Below are the code and all the weights of a small trained network. Each question names an input and a target symbol and asks about switching units off, where a switched-off unit gives its printed mean instead of its output.

import numpy as np


def w(rows, s, z=0):
    codes = np.array(rows[::2]) - 128.0
    scale = np.full(codes.shape[1], s)
    scale[-1] = z or s
    return codes * scale


def norm(h):
    return h / np.sqrt((h * h).mean(-1, keepdims=True) + 1e-5)


def f(y):
    return np.maximum(y, 0)


def softmax(a):
    e = np.exp(a - a.max(-1, keepdims=True))
    return e / e.sum(-1, keepdims=True)


def log_softmax(a):
    a = a - a.max(-1, keepdims=True)
    return a - np.log(np.exp(a).sum(-1, keepdims=True))


def net(x, mask):
    ids = ['αγζηθλμπστψω'.index(c) for c in x.split()]
    T = len(ids)
    res = E[ids] + P[:T]
    r = norm(res)
    for j in range(3):
        rows = slice(3 * j, 3 * j + 3)
        q, k, v = (r @ M[0][rows].T for M in (Q, K, V))
        z = softmax(np.where(np.tri(T) > 0, q @ k.T / 3**0.5, -1e9)) @ v
        o = O[0][rows]
        res = res + np.where(mask[j], z, o[:, -1]) @ o[:, :-1]
    y = f(norm(res) @ A[0][:, :-1].T + A[0][:, -1])
    res = res + np.where(mask[3:15], y, B[0][:, -1]) @ B[0][:, :-1]
    return log_softmax(norm(res)[-1] @ U[:, :-1].T + U[:, -1])


Q, K, V, O, A, B = {}, {}, {}, {}, {}, {}
E = w([
[87,109,133,123],'α',
[177,147,152,154],'γ',
[178,132,135,167],'ζ',
[162,70,162,175],'η',
[177,141,145,157],'θ',
[125,106,102,151],'λ',
[155,159,165,105],'μ',
[172,183,75,173],'π',
[83,225,181,250],'σ',
[137,178,85,129],'τ',
[127,190,101,102],'ψ',
[147,104,146,134],'ω',
],0.024)
P = w([
[65,190,149,255],'0',
[80,160,153,204],'1',
[106,138,146,188],'2',
[120,125,139,175],'3',
[135,116,135,158],'4',
[145,106,128,142],'5',
[160,93,119,122],'6',
[181,72,101,99],'7',
[199,59,91,79],'8',
],0.011)
Q[0] = w([
[127,90,201,98],'h1',
[125,91,100,147],'h1',
[255,108,182,173],'h1',
[204,144,122,155],'h2',
[178,159,87,169],'h2',
[131,120,109,109],'h2',
[140,87,111,159],'h3',
[66,96,142,86],'h3',
[134,72,110,147],'h3',
],0.016)
K[0] = w([
[216,210,134,130],'h1',
[162,150,52,186],'h1',
[167,73,84,38],'h1',
[192,93,65,43],'h2',
[160,57,108,59],'h2',
[184,131,123,195],'h2',
[135,11,41,124],'h3',
[32,99,185,228],'h3',
[114,128,95,56],'h3',
],0.012)
V[0] = w([
[31,37,50,168],'h1',
[148,72,68,146],'h1',
[144,94,120,234],'h1',
[65,123,173,109],'h2',
[132,66,167,78],'h2',
[148,249,132,78],'h2',
[157,133,61,60],'h3',
[54,96,91,147],'h3',
[47,117,190,139],'h3',
],0.012)
O[0] = w([
[123,255,205,163,88],'h1',
[94,128,97,68,130],'h1',
[140,146,197,42,254],'h1',
[117,83,126,148,80],'h2',
[182,69,195,174,65],'h2',
[100,182,96,125,113],'h2',
[49,159,208,166,59],'h3',
[91,63,170,21,95],'h3',
[169,1,138,125,102],'h3',
],0.007,0.0099)
A[0] = w([
[115,87,142,95,99],'n1',
[133,159,128,67,133],'n2',
[174,80,167,129,67],'n3',
[107,151,170,180,190],'n4',
[131,80,90,5,226],'n5',
[193,109,105,111,4],'n6',
[37,96,140,97,219],'n7',
[170,111,147,124,126],'n8',
[81,32,149,144,166],'n9',
[158,87,149,152,54],'n10',
[186,145,146,175,140],'n11',
[166,148,144,95,119],'n12',
],0.014,0.0041)
B[0] = w([
[179,166,127,172,159],'n1',
[30,191,79,177,192],'n2',
[2,146,107,135,186],'n3',
[203,79,52,212,169],'n4',
[209,171,131,150,254],'n5',
[126,129,109,91,196],'n6',
[241,69,238,80,158],'n7',
[17,91,114,78,191],'n8',
[129,152,164,212,175],'n9',
[94,157,103,121,157],'n10',
[97,75,184,115,229],'n11',
[101,87,132,61,201],'n12',
],0.0084,0.0077)
U = w([
[204,125,214,187,236],'α',
[159,99,116,89,73],'γ',
[129,122,130,88,56],'ζ',
[47,73,185,170,237],'η',
[147,106,108,61,87],'θ',
[157,194,246,96,1],'λ',
[167,61,55,174,96],'μ',
[96,176,105,134,129],'π',
[123,104,132,105,80],'σ',
[82,192,108,171,148],'τ',
[154,132,134,242,129],'ψ',
[50,94,161,127,244],'ω',
],0.013,0.0046)

Each question gives the input, a string of symbols that net reads in full, and the target symbol t.
The units are the heads (3 rows each of Q, K, V and O) and the neurons (one row each of A and B). Each row of codes is followed by its name. A weight is (code - 128) times the scale printed after its matrix; where a second scale follows, it is the last column's (O, A, B and U).
mask holds one flag per unit, heads first, then neurons. A switched-off unit (its flag False) gives its mean, the last column of its rows in O or B, instead of its output. The means were averaged over made-up inputs and are rounded, as every weight is.
A unit's drop is (log p(t) with every unit on - log p(t) with that unit switched off) / (log p(t) with every unit on - log p(t) with every unit switched off).
The circuit of an input: a set's keep is (log p(t) with only the set's units on - log p(t) with every unit switched off) / (log p(t) with every unit on - log p(t) with every unit switched off). Starting from the 12 units with the biggest drops (on a tie, the unit counted first), units are removed one at a time, each time the one whose removal leaves the highest keep (on an exact tie, the one counted first), for as long as the keep stays at least 0.8.
circuit, biggest first: the units of the circuit, biggest drop first
unit that matters most: the unit with the biggest drop
k most important neurons: the k neurons with the biggest drops, biggest first
heads that matter: for each layer, one digit per head in row order, 1 if its drop is at least 0.15 and else 0, layers parted by /
input γ σ ω ω η, target η: 2 most important neurons	n3; n8
input σ ω ψ ω μ ω, target μ: circuit, biggest first	h1
input θ η μ α γ α ω, target α: 3 most important neurons	n5; n9; n1
input λ ψ ψ μ ψ ω τ τ ζ, target τ: heads that matter	001
input α ψ θ η, target η: heads that matter	000
input λ ω σ, target α: circuit, biggest first	h3; n2; n3
input θ θ ω θ ω η ω, target η: circuit, biggest first	h2; n3
input μ γ θ θ μ θ, target μ: heads that matter	100
input θ θ τ α ψ μ θ α ζ, target α: heads that matter	111
input σ α ω α ω λ γ π π, target τ: heads that matter	001
input ω α π ψ τ γ, target τ: circuit, biggest first	h2; h3
input α ω λ λ ω, target λ: heads that matter	101
input ω θ τ ψ η α ω, target α: heads that matter	111
input γ γ ψ ζ ω σ ω π, target α: heads that matter	011
input η θ λ ω ω λ ω ω, target ω: heads that matter	011
input π ζ θ α ψ θ ψ θ, target ψ: heads that matter	101
input σ τ ω θ θ π α α θ, target α: 2 most important neurons	n4; n2
input π ω μ π α, target α: 2 most important neurons	n5; n9
input θ θ θ, target θ: heads that matter	000
input θ σ ω α σ, target α: 2 most important neurons	n2; n3
input λ λ ζ ω μ ψ τ θ, target τ: circuit, biggest first	h3; h1
input ζ μ θ α ψ ω, target ψ: unit that matters most	h1
input γ θ μ ω λ ω λ τ, target τ: most important neuron	n2
input ψ α ω θ ω θ, target ω: heads that matter	010
